Here is a tiny trained network, its code and every weight. The questions are about switching its units off for an input and a class, where a switched-off unit gives its printed mean instead of its output.

import numpy as np


def w(rows, s, z=0):
    codes = np.array(rows[::2]) - 128.0
    scale = np.full(codes.shape[1], s)
    scale[-1] = z or s
    return codes * scale


def f(y):
    return np.maximum(y, 0)


def log_softmax(a):
    a = a - a.max(-1, keepdims=True)
    return a - np.log(np.exp(a).sum(-1, keepdims=True))


def net(x, mask):
    res = np.array(x, float).reshape(1, 4) / 4 @ E
    y = f(res @ A[0][:, :-1].T + A[0][:, -1])
    res = res + np.where(mask, y, B[0][:, -1]) @ B[0][:, :-1]
    return log_softmax(res[-1] @ U[:, :-1].T + U[:, -1])


A, B = {}, {}
E = w([
[149,144,78,164,57,167,39,220,75],'x0',
[254,90,83,86,157,160,141,141,178],'x1',
[133,114,138,133,120,139,138,130,109],'x2',
[149,153,133,184,209,246,122,24,22],'x3',
],0.0093)
A[0] = w([
[135,118,127,45,84,78,149,150,110,92],'N0',
[244,77,67,93,180,167,94,106,159,86],'N1',
[200,72,109,93,147,109,170,160,111,97],'N2',
[165,150,55,186,98,170,71,175,106,102],'N3',
[70,200,147,177,105,135,110,72,88,120],'N4',
[152,109,89,140,107,152,124,103,151,254],'N5',
[139,107,142,116,196,78,175,68,171,172],'N6',
[94,155,143,179,164,155,77,75,84,113],'N7',
[192,200,140,137,198,189,140,75,48,87],'N8',
[123,159,112,146,129,163,105,186,106,85],'N9',
[65,161,172,154,88,76,143,141,118,120],'N10',
[131,103,165,139,204,92,181,89,141,82],'N11',
[123,165,94,143,135,157,133,98,82,83],'N12',
],0.011,0.012)
B[0] = w([
[180,160,173,90,176,112,133,168,168,175],'N0',
[99,79,81,221,65,131,205,66,187,223],'N1',
[194,127,147,157,144,92,217,72,163,179],'N2',
[37,154,175,164,132,190,179,181,104,212],'N3',
[144,87,89,208,91,113,171,61,114,210],'N4',
[65,141,113,52,63,82,96,65,50,246],'N5',
[70,113,161,126,92,158,136,174,96,231],'N6',
[181,194,147,99,75,152,132,130,164,210],'N7',
[213,208,172,85,129,73,109,188,155,238],'N8',
[71,99,171,193,226,143,122,178,122,163],'N9',
[177,111,81,153,46,79,205,78,177,200],'N10',
[1,117,188,160,208,151,137,174,142,177],'N11',
[134,145,106,121,122,76,184,183,175,169],'N12',
],0.0094,0.013)
U = w([
[196,178,170,74,107,98,139,212,177,110],'0',
[50,120,178,163,155,166,156,188,100,94],'1',
[157,117,118,187,97,121,163,58,144,57],'2',
[116,140,145,75,85,125,142,113,69,253],'3',
[124,120,125,1,109,148,80,62,35,171],'4',
[201,60,86,142,237,190,55,115,118,88],'5',
[219,72,135,132,255,155,81,139,95,87],'6',
],0.012)

Each question gives the input, the list of numbers given to net, and the class t.
The units are the neurons (one row each of A and B). Each row of codes is followed by its name. A weight is (code - 128) times the scale printed after its matrix; where a second scale follows, it is the last column's (A, B and U).
mask holds one flag per neuron, in row order. A switched-off neuron (its flag False) gives its mean, the last column of its row in B, instead of its output. The means were averaged over made-up inputs and are rounded, as every weight is.
A unit's drop is (log p(t) with every unit on - log p(t) with that unit switched off) / (log p(t) with every unit on - log p(t) with every unit switched off).
The circuit of an input: a set's keep is (log p(t) with only the set's units on - log p(t) with every unit switched off) / (log p(t) with every unit on - log p(t) with every unit switched off). Starting from the 12 units with the biggest drops (on a tie, the unit counted first), units are removed one at a time, each time the one whose removal leaves the highest keep (on an exact tie, the one counted first), for as long as the keep stays at least 0.8.
circuit, biggest first: the units of the circuit, biggest drop first
k most important neurons: the k neurons with the biggest drops, biggest first
drop when u is switched off: that unit's drop, to one decimal
input [3,-4,-1,7], class 0: circuit, biggest first => N8
input [-7,7,-4,-6], class 1: circuit, biggest first => N6; N11
input [-1,2,1,4], class 0: 2 most important neurons => N8; N4
input [1,-7,-7,-5], class 2: 2 most important neurons => N10; N8
input [8,3,-2,4], class 1: 2 most important neurons => N3; N9
input [-6,6,3,-3], class 1: circuit, biggest first => N6; N11
input [1,7,-7,-4], class 2: 3 most important neurons => N1; N8; N2
input [-1,-4,-1,-3], class 2: 2 most important neurons => N8; N10
input [-7,-7,-7,0], class 1: 3 most important neurons => N11; N6; N1
input [7,-7,-3,8], class 0: 4 most important neurons => N8; N7; N12; N1
input [1,-4,6,6], class 0: 2 most important neurons => N8; N7
input [0,5,-8,-3], class 3: 3 most important neurons => N4; N10; N5
input [-4,-8,2,7], class 2: 2 most important neurons => N4; N0
input [-7,8,-3,-6], class 2: circuit, biggest first => N1
input [-7,-5,2,3], class 1: 3 most important neurons => N11; N6; N5
input [0,5,-3,6], class 0: 2 most important neurons => N8; N4
input [3,-5,-2,1], class 2: 2 most important neurons => N4; N6
input [-6,0,2,3], class 1: 3 most important neurons => N11; N6; N10
input [-5,-1,-5,7], class 0: 2 most important neurons => N8; N7
input [3,5,-2,-3], class 2: circuit, biggest first => N8
input [0,-6,5,1], class 2: drop when N4 is switched off => 0.2
input [4,-1,-2,4], class 0: drop when N12 is switched off => 0.3
input [-7,6,6,-6], class 1: drop when N7 is switched off => 0.1
input [3,7,5,7], class 0: drop when N4 is switched off => 0.5
